Each row is followed by its class.
[ -1  18  21  -7 -11  22 -13   9  45  43  19  19  12   4  10  28 -14 -50
 -22  28  -6  17   0  28  37  14 -88 -42 -20  -3  -2  -8  -6  43  16 -19
 -43  -2  14  11 -13  27]
tuso
[ 16  45  31 -66 -16  19 -45 -22  38  45   6  33  -1  -1  29  20  10 -22
  19  50 -12   9   4  39  30  29 -77 -26  11  -7   1 -11  -1  48  14 -36
   9 -10  -3  44 -18 -11]
dun
[ -6  25   7  18 -44  19 -40  -7  13  25  12  -5  11 -11  15  22   3 -43
  20  36 -16   8  18  14   1  28 -73 -52  17  25  20 -18 -14  64  14 -16
   3 -41  35  24 -15  15]
pog
[-21 -45 -20  62 -71  14  38 -38 -36 -12  14  36 -47  24  10 -37  -9  -5
  34  -9 -12  11 -26  78 101  14  32  10  33  10  17   7 -21 -63  45 -73
  -9 -52 -12   9  56 -60]
falib
[-39 -21 -17 105 -38  42  24   3 -45   0   1  62 -53  39  -4 -50 -17  11
  12  -3   3  -5   2  21  75  16  29  11  -6   4  -4  21 -23 -52  42 -12
 -10 -21 -43  22  51 -25]
pog
[-33 -13  29  28  68 -12 -50  39 -62  -6 -44  37 -33   9  50  28  51  14
 -62 -11   5  19 -22 -50  32 -52 -36 -20  40 -26  19  -1  -3 -71 -15  58
  19  31   1 -14  67 -18]
pog
[ 28  -4  18 -58   6  12 -24  38  19 -28 -39  22  -8  31   7   1  48   6
 -56  22   3 -27  56 -83 -67  32  25 -30 -17 -33 -55  14   6  17 -27  71
  34 -28 -44  16  72  21]
dun
[ 22  18  19 -48  -8  -5 -28  18 -10 -13 -22 -10  -3   7  -1   8  60  33
 -67  18 -31 -22  22 -97 -54   9  46  -8  -6 -27 -26   3 -27   8  -7  44
  54 -51 -30  16  73   2]
namon
[  3   2  25 -22 -59 -23 -57  26 -12   1 -20  99  38  10  29  13 -32  13
  30  -8 -63  20  -7  16  85 -54 -10 -15  21   6  19  -6 -21  24  -1 -58
 -13   1  40  -1  23 -41]
namon
[ 25  -2  26 -44 -68 -13 -21 -13 -26 -28   1  68 -20 -13  21 -13  35  12
  25  -9 -74  28 -34   9  99 -21 -42 -24  61   0  14  -5 -26  10  -3 -34
   4  -7  29  18  -6 -49]
tuso
[ 13  -8   6   2 -35  32 -13 -10  -3  14  39  15 -19 -13  -1  23  -6 -47
 -20  34 -33  19  15  41  17  26 -50 -32  12  37  27 -15  12  11  22 -35
  -4 -23  11  44 -19  -8]
Zug
[ -4  43  14 -31 -30  15 -50 -11   8  28  -4  40  -9 -18  22   3 -20 -15
   5  20  -7  17   3  47  12   5 -62 -23   0  21  11 -23  17  50  15 -16
 -21 -13   3  42   0  17]
Zug
[ 25 -46 -21   6  -8   0   2 -20 -40   1  18  -3  -9 -25 -69 -32  19 -45
  30  20  19   5   5 -20 -54 -51 -68   5  43  -9 -13 -49   4  16   7 -15
   9  17  -9  27 -17  -4]
rasas
[ 38  44  26 -84 -21  -3 -78  24 -46  -3  -5  82   3 -16  21  37   5  17
  16  18 -97  17  -1 -21  61 -34 -13 -21  47   4   6  12 -16  68 -25 -25
   5  21  58  33   4 -32]
Zug
[ -1   0  12 -10  13  24 -69  45  -2  31 -25   6  -1  34 -11   4  52  20
 -90  38   5 -27  55 -76 -67  15  39  -1 -42 -16 -49   8 -10  34  -8  46
  45 -14 -39  33  81  11]
Zug
[-38  -8  -3  66  -7  35  50 -27 -20  14  16  12 -49  33  11 -12  11   3
 -47  -9  17  -1 -25   8  71  30 -21   4   7 -24  -6   1 -53 -37  17 -12
 -27 -19 -52  27  39 -13]
pog
[  -4   36   -2  -46    6   19  -72   67  -16   38   -6  -53   24  -21
  -43  -16   36   37  -64   33  -27    0   17 -102  -43  -26    3  -41
   20    0    0   16  -26   74  -25   31   66  -48  -26   66  -50  -14]
rasas
[  3  -4  26   6  66 -15  -7   9 -27 -11 -26  16  -4  22  42  38  44   2
 -28 -27   0  29 -35 -21  72 -24 -35 -15  24 -38   5 -23  -3 -57  -2  50
  11  43  14  -9  39 -26]
namon
[ 30  24   8 -38  25  25 -32  35   4  14 -16  -4  17  20   9   2  43  32
 -63  34   8 -32  41 -92 -69  25  49  -9 -38 -40 -44   6 -19  28 -25  49
  30 -42 -18  12  54  22]
dutul
[-35 -33   4  60 -35  24  12 -23 -11  15   6  59 -23  28  22  -6 -36  13
   4   1   0   0   5  83  90  12  67  14  -9   5 -10  13 -13 -47  41 -69
 -55 -10  -8   6  20 -34]
falib
[  -1  -33   37    8   18   -7  -37   52   36  -10  -49   -8   41   25
    6  -10   35   16  -37   16   16  -41   45 -105  -64   13   21  -40
  -31  -42  -35   12  -12    0    6   33   61  -50  -29  -19  106   14]
namon
[ 30   9  16   8  16  25  -1  47  17   7 -11  -3  17  49   3   0  52   5
 -37  19  12 -34  37 -81 -68  28  29  -9 -52 -43 -54  17  -9  29   1  59
  53 -21  -1  16  65  31]
dutul
[ 10 -36 -29  12   6  36  33  -8 -26  18  21  89 -52 -22 -46 -49  -7 -60
  38  33  72  -3  36  22   4 -27 -71  13  72  11 -33 -44  23  26  -3 -20
   1  33  23  61 -48 -14]
lemed
[ 24  -6  19 -75 -59 -16 -41   5 -30 -29 -23  69 -23 -26   7  20  22  14
  18   2 -96  23   2  -6  86 -21   2 -20  66  18  16   7 -21  27 -20 -13
  22 -24  57  -1  17 -66]
falib
[ 10  16  25   2 -15  21 -21 -17   2  25  29  25  12  -4  27  13 -15 -26
  -7  25 -14   9  -6  16   3   5 -98 -34  19   8  15 -15 -12  44  27 -13
  -9  -8   3  52 -37  15]
pog
[ 22  -8  36 -27  80 -28 -13  23 -67  -1 -14  35  -4  20  46  56  58  -1
 -58 -25   7  37 -39 -41  58 -18 -36 -21   1 -68  -5  -5 -35 -58   2  61
  24  33  -1 -22  49 -10]
dutul
[ 35  26  24 -50 -42   1 -18  -8 -24 -29  -3  85   3 -26  25  14  28  -5
  69  -9 -50  10 -29  11  72 -26 -59   0  59  -2  20 -34 -15  38 -18 -33
  16  10  56  26  -7 -34]
lemed
[  9 -10 -20  15  31  43   4 -19  -3   7  24  65 -38  -2 -47 -50  43 -43
  44  26  49   4  27   1 -34 -49 -75  -9  71 -12 -25 -40  22  38 -26  16
  -2  37  10  53 -66   5]
pog
[ -2  49  -2 -41  18  30 -97  54   1  48   2 -23  13 -30 -26 -20  34  24
 -78  42 -22   9  21 -66 -43  -3 -27 -26  -1   3  -5  -8 -16  68  -9  38
  46 -54 -45  53 -45  -6]
tuso
[ 25   1  22 -17   5  19 -56  52  -4  -9 -34  56 -13  22  17  -6  28  24
 -18  25   2 -48  50 -74 -54 -11  47 -23  -7 -19 -43  13  -2  22 -10  22
  39 -21 -15  18  97   9]
namon
[ 10 -10  39 -27  47 -29 -28  30 -49 -16 -31  74 -17  23  52  18  54  -6
 -43 -26   4  47  -6 -18  36  -8 -38 -23   7 -39  -2  -9  -5 -55  -4  56
  18  26   0  -3  46 -10]
dutul
[  9 -19  10 -15  12  23 -25  42  -1   1 -24  -6  -9  33  10   5  35  13
 -76  17  20 -43  34 -79 -38  24  36 -11 -23 -19 -41  15  -8  11  -9  54
  55 -12 -21  20  44   5]
dutul
[  9 -35  31  22  56 -47 -23  32 -52  -9 -18  32  -9  18  37  43  57  -3
 -29 -22  -7  49 -21  -9  46 -25 -31 -16  22 -40   3  -3 -15 -79  10  31
  28  47  -2 -24  52 -47]
dun
[  -8   20    4    2   43   37  -58   49  -27   16  -33   19   -4   31
    0   13   65    3  -76   42   13  -44   76 -114  -89   22   40  -23
  -21  -39  -44    4  -11   20  -15   61   44  -34  -16   17   64   19]
pog
[ -8   6  29  21  64   1 -27  38 -49  19 -31  15  -9  20  36  45  59  10
 -30  -9   6   9 -45 -43  49 -25 -26 -21  13 -56   6   1 -15 -57 -18  33
  15  29   7 -15  76 -19]
raged
[ 11   9  15   4 -12  15 -45  15 -17 -22  -5 103 -27 -49  22  31  17   0
  37  21 -65  11  17  23  76 -23   2 -20  44   0   8 -15 -28  21 -11 -69
   5 -15  69  -6   8 -66]
rasas
[-17 -30   0  17 -87  31  26 -27 -27 -11  16  34 -68  16  -6 -18  11   4
   0  14 -13   6 -19  48 108   7  40 -15  10  12  31   5 -44 -66  45 -59
  12 -35 -36  51  33 -63]
rasas
[ 11 -16 -32  22  16  35  33  -4 -40   5  26  45 -38 -22 -58 -57  -4 -34
  30   1  34   1  12  16  -6 -42 -71   5  72  15 -16 -48  -1  26  -5   4
  13  34  -4  61 -56  -5]
rik
[ -9 -34  21  12  67 -36 -23  21 -64  -7 -14  -4   5  17  31  42  50   6
 -93 -24 -39  44 -18 -70  32 -28 -22 -39  -9 -52  14   4 -33 -69  27  22
  17 -17 -15 -32  65 -44]
rasas
[  3  -1  29 -32  75 -18 -47  30 -61  24 -32  34   3  25  46  43  51  29
 -61 -19  -5  29 -15 -37  45 -31 -14 -17  17 -53  -6  -1 -10 -62  -5  40
   5  18  -8 -23  72 -46]
dutul
[ 11 -26  38   9  57 -28 -35  38 -47   5 -28  35  12  36  51  60  34  -1
 -65 -21  -1  20  -4 -26  26  -8 -16  -8 -20 -46 -27  -5 -15 -40  11  45
  -5  54  11 -30  73  -5]
dutul
[ -1  13  17 -17  11  22 -55  42  21  41  -4  -9   4  -9 -22 -56  47  32
  -4  20   8 -13   2 -67 -30  -7 -21 -28  35  -7 -12  23  -7  73 -35  11
  85 -42 -21  66 -75  -9]
falib
[ -2  39  19  10 -56  26 -38  34   7  40  14  40 -30 -12  21   8   3 -31
 -12  44 -12  18  18  34  24  32 -42 -45   4  29   8   4 -13  28  14 -25
  -2 -42   8  47  12  11]
tuso
[ -1  -4  12  -4  51 -50 -18   1 -56 -22 -29  29   1  30  42  32  60   1
 -71 -27 -23  84 -29 -65  69  -8 -28  -7   2 -51  -4 -16 -22 -60  -9  87
  -5  29  -3 -16  55 -30]
lemed
[-17 -44   6  58 -67  24   1   1 -35  15  20  45 -42  24  10 -27 -11   8
  -1   0   2  10 -13  49 108  23  15 -26  -4   6  16   7 -56 -69  45 -70
 -24 -46 -65  20  74 -52]
tuso
[  5 -32  -4   5  34  11   9  -5  -1  -4  23  23 -13 -15 -49 -24  13 -52
  25  15  27   3  27   7 -63 -46 -77  10  32  -4 -19 -46  25  28  -2 -16
  -8  36  -2  24 -52  26]
dun
[  11   19   17  -54 -102   -3    1   14  -40  -49  -24   65  -17  -11
    8  -16    5   17   45   -9  -85   13  -31   -9   81  -24  -13  -30
   69   12   31   14  -18   15  -16  -12   14  -39   35   31   44  -33]
raged
[ -7  18  26  69 -38  46 -39   1  -6  50  27  60 -21 -28  21  38 -42 -50
  43  37 -13   1  39  66  17  23 -50 -29 -10  49  15 -47  -3  23  33 -66
  -7 -10  32  48 -22  -1]
rik
[ -3 -34   1  26 -21  15  30 -45 -17  -1  13  78 -20  39  10 -44 -19  -3
  12  -2  10   1   2  28  58   7  -1  11  -6 -20   0 -18 -19 -63  40 -61
 -26 -23 -51  21  50 -34]
namon
[-13 -43   7  48 -36  22  52 -31   4 -12  15  63 -54  29   8 -42  -1  13
  14 -13  -6   9 -10  43 112  10  19  -2   5  -8  -3  -1 -33 -54  42 -58
 -16 -28 -24  17  46 -54]
namon
[ 15  42  17 -34 -21  19 -24 -14   5  30  22  12  15   5  14  19   6 -41
  -7  38 -13  23  10  41   0  25 -70 -25   7  24  13 -14  17  47  19   0
  -2   5  25  60 -26  34]
Zug
[ 10   6  28 -52 -85  -6 -48   4  -9 -30 -13  95   3 -35  24   8  15  -3
  38  14 -69  12  -8  17  86 -12  -9 -33  68  -4   8  -7 -26  22 -36 -71
 -15 -37  38  -5   5 -33]
tuso
[ 22 -22  24 -27  64 -35  -9  15 -57 -10 -14  42 -25  23  51  22  43  -3
 -32 -20  14  40 -20 -29  38 -18 -26 -22  39 -44 -10   7  -3 -61 -14  42
  19  28   6  -2  44 -30]
dutul
[  16    7    6  -25  -40   13  -36   64  -29    9  -37   22   11   44
   -7  -21   61   15  -80   27   -7  -21   45 -110  -56   37   34  -38
  -23  -27  -36   25  -25   28   -9   73   75  -56  -29   47   67    5]
raged
[ 42  30  15 -82 -11  10 -66  41  19  22 -26  11  20  25  -6 -36  59  25
 -42  37  -6 -30  53 -93 -85  38  37 -17 -61 -39 -31   7  -8  37  -1  21
  60 -62 -38  29  47  -2]
tuso
[-33 -50  -6  71  -7  34  38 -31   6 -17  30  41 -52  -6   4 -34  -5  -4
  21   7  20  18   4  70 102  43  31   9   6   3  -3  -9 -28 -51  43 -68
 -18 -38 -29  13  12 -50]
lemed
[ 30 -38 -24   1  56   9  32  -4   7 -17  23  50 -41 -23 -46 -47  11 -60
  56   8  59  18  12  24 -27 -37 -89  17  63 -13 -36 -46  26  37 -30   2
  12  48   9  33 -65   0]
dun
[ -6   1  23 -58 -24  34 -32  33 -24  13 -35   3 -22  31  -2  -1  55  35
 -85  25 -10 -50  20 -93 -29   2  41 -24  -9 -28 -38  19 -20  28  -9  39
  44 -46 -32  40  73   9]
raged
[ 33 -26  -5  11  24  32   5  -7   6  25  28  43 -44 -21 -38 -19  18 -51
  76  24  50 -15  11  19 -26 -28 -48   9  50  -8 -33 -32  17  54 -32 -35
  18  28  37  42 -57  -3]
falib
[ 29 -35 -37  37 -14   8   1  11 -11  -6  30  46 -38 -40 -45 -46 -19 -57
  75  34  45   1  32  39 -23 -22 -32  -8  57  23  -6 -31   9  14  -5 -55
 -12  21  30  24 -31 -17]
tuso
[ -9 -50  31 -20  62 -29 -32  23 -62 -44 -27   3 -30  -6  41  27  52  14
 -94 -27 -36  41 -29 -54  40 -20 -18 -19  22 -33  12  -3 -15 -65   2  56
  25 -11 -14 -26  48 -24]
pog
[  3  18  11 -29   9  36 -55  24   9  24   4 -16  -7 -15 -28  -3  39  -9
 -29  18 -10 -10   9 -52 -54  -2 -28 -45  20 -11 -38  10  15  88 -26  47
  23 -42 -32  38 -57  46]
falib
[ 12  -1  36 -43  42  33 -41  52   6  25 -27 -14  15  39   1  13  47  13
 -64  32  -3 -46  61 -87 -84  25  47 -16 -52 -27 -46  13   0  13  -4  39
  66 -39 -31  16  83  29]
rik
[ 31 -29 -37  31  19  38  52  13 -30  11  26  55 -19  -5 -57 -66   9 -57
  31  23  69   0  25  24 -13 -30 -72   5  44  -2 -29 -41   8  14  13  10
  10  10  20  35 -12  13]
tuso
[  7  -1  12  -6  16  18 -43  48 -22   3 -27  17  -6  33 -12 -20  54  27
 -49  13 -22 -17  52 -86 -51   2  56 -10 -45 -19 -32   1 -24   5   1  42
  59 -32 -27  13  78   3]
rik
[ 34  -8  12 -58 -63 -14 -20 -19 -25 -35 -13  83  10 -10  10 -18  -3  20
  58 -18 -52  13 -16  15  89 -25 -29 -13  42  14  30 -16 -21  21 -10 -35
   9   4  34  15  10 -50]
Zug
[-33 -33 -14  72 -15  23  37 -40   0  -6  21  19 -40  23   3 -15   8  -3
   8 -16   4  23  -9  58 102  27   7 -16  -1   1  17  -7 -29 -54  34 -49
 -30 -32 -24  -5  53 -49]
Zug
[  13  -22   31  -45   -3   -8  -85   45  -18   12  -31    1   -3    4
    3   20   53   31  -89   33  -29  -21   51 -103  -70    9   62  -20
  -47  -17  -31   17  -22   16   -6   17   63  -47  -31   10   52  -12]
rasas
[-14  42   7  48 -17  29 -34  -2  29  33  33  31 -28 -28  11  22   1 -54
  39  41   2  30  13  72  22  24 -66 -30  23  35   7 -16  -3  32   1 -29
 -24 -19  13  25 -11  14]
tuso
[ 14 -17  19   8  94 -25 -38   7 -41  -1 -19  27   0  20  44  54  63 -12
 -53 -16   9  46  -2 -41  32   4 -46 -43  28 -55 -16 -18  -1 -50 -18  58
   1  40  -1 -13  54 -41]
Zug
[-18   9  25  -4  71 -21 -32  47 -65  18 -32  32 -24  11  33  25  51  34
 -96 -26 -33  46 -19 -25  49 -35  -8   0   6 -17   6   5 -19 -61  -2  62
  22  27  -7 -18  57 -18]
rik
[ -3  24   8  30 -31  27  -5  -5  15  18  34  23 -21  -4  13  34   1 -48
  -3  34 -38  33   2  37  30  22 -45 -24  -3  20  18   0   2   6  20 -13
 -12 -23  27  14  -9  10]
dutul
[ 40 -28 -26 -29  -1  34  42   0 -47  13  38  44 -57  -8 -58 -45  21 -53
  23  18  45  11  17  27 -21 -23 -61  11  77  14 -26 -28  22  15 -16  10
  14  18   1  65 -43   4]
dutul
[ 18   0  25 -14  -1  35 -54  60 -17  22 -42  16  44  46   4 -27  23  33
 -26  26   5 -63  49 -92 -50   9  50 -30 -54 -27 -40  12 -14  33  12  30
  66 -26 -18  24  58  34]
rik
[ 37 -35 -21  23  25  15  26   7 -36  -8  33  32 -46 -34 -45 -52  23 -48
  37  13  48  -5  -1  17 -40 -36 -90   9  90  -6 -32 -33   8  16  -9 -15
   0  37  -3  38 -10   7]
tuso
[ 14  13  36 -11 -72   4 -64  -8  -8  56  13  78  10   2  32  41   3 -47
  10  46  -2  17  27  29   9  14 -76 -61  25  28   7  -6  -8  35  -2 -36
   2  -5   6  58 -29   2]
rasas
[ 10  12  16 -27  -8  23 -60  50  10  20   7 -42   3 -41 -34  -4  24   6
 -13  37 -12 -11   5 -55 -55   2 -13 -37  25   1 -11   0  -3  78 -22  13
  54 -34  -9  65 -59   3]
raged
[ 26 -25 -45  11  55  39  34   3 -51  -7  16  48 -73 -14 -57 -74  22 -35
  21  15  35   6   5 -11  -9 -37 -75   8  78 -22 -41 -30  11  35 -11  14
 -10  32   8  46   0  -7]
raged
[ 17  -3  30 -12  13  20 -36  61  12  18 -30  49  16  45  19 -10  51  33
 -63  22  20 -41  49 -71 -42  14  23 -18 -40 -38 -45  16 -28  21  -3  27
  62 -17 -35  28  54   0]
dun
[ 13  64  20 -33  -4  41 -13  -6  -4  42  23  38  -3 -11  28  31   0 -40
  10  44  -4   6   5  37  12  16 -83 -24  31  12  12 -15   6  39   9  -9
   1 -15  33  51 -21  27]
dutul
[  2   2  29  23 -40  27 -25  10   3  25   2  35 -16  -5  20  23 -13 -41
  41  28   2  -8  -1  21  27  19 -82 -58  37  15  -2   1  -1  39   6 -16
  -2  -5  15  41  25   8]
raged
[  6  33  36 -48 -49  -6 -61  25   1 -10 -39 113   0   5  29  25  28  10
  38   4 -59   5 -13 -28  78 -37 -26 -25  41 -21  -1   9 -11  33 -54 -11
  22  17  28   5  -2 -32]
dun
[ -9  36   6 -38  -5  32 -48  43  14  21   1  -8  40 -14 -24 -24  39  17
 -81  45 -27  -2  27 -80 -51   3 -15 -33   9 -17  -2   5   0  44  10  27
  38 -62 -34  52 -33   4]
lemed
[ -13   13   19    7   15   11  -54   50  -13   25  -26   21   -6   48
   13  -13   55   33 -105   26    5  -12   51 -101  -62   13   35  -21
  -51  -34  -26   17  -37    6    7   54   35  -26  -40   34   64    9]
pog
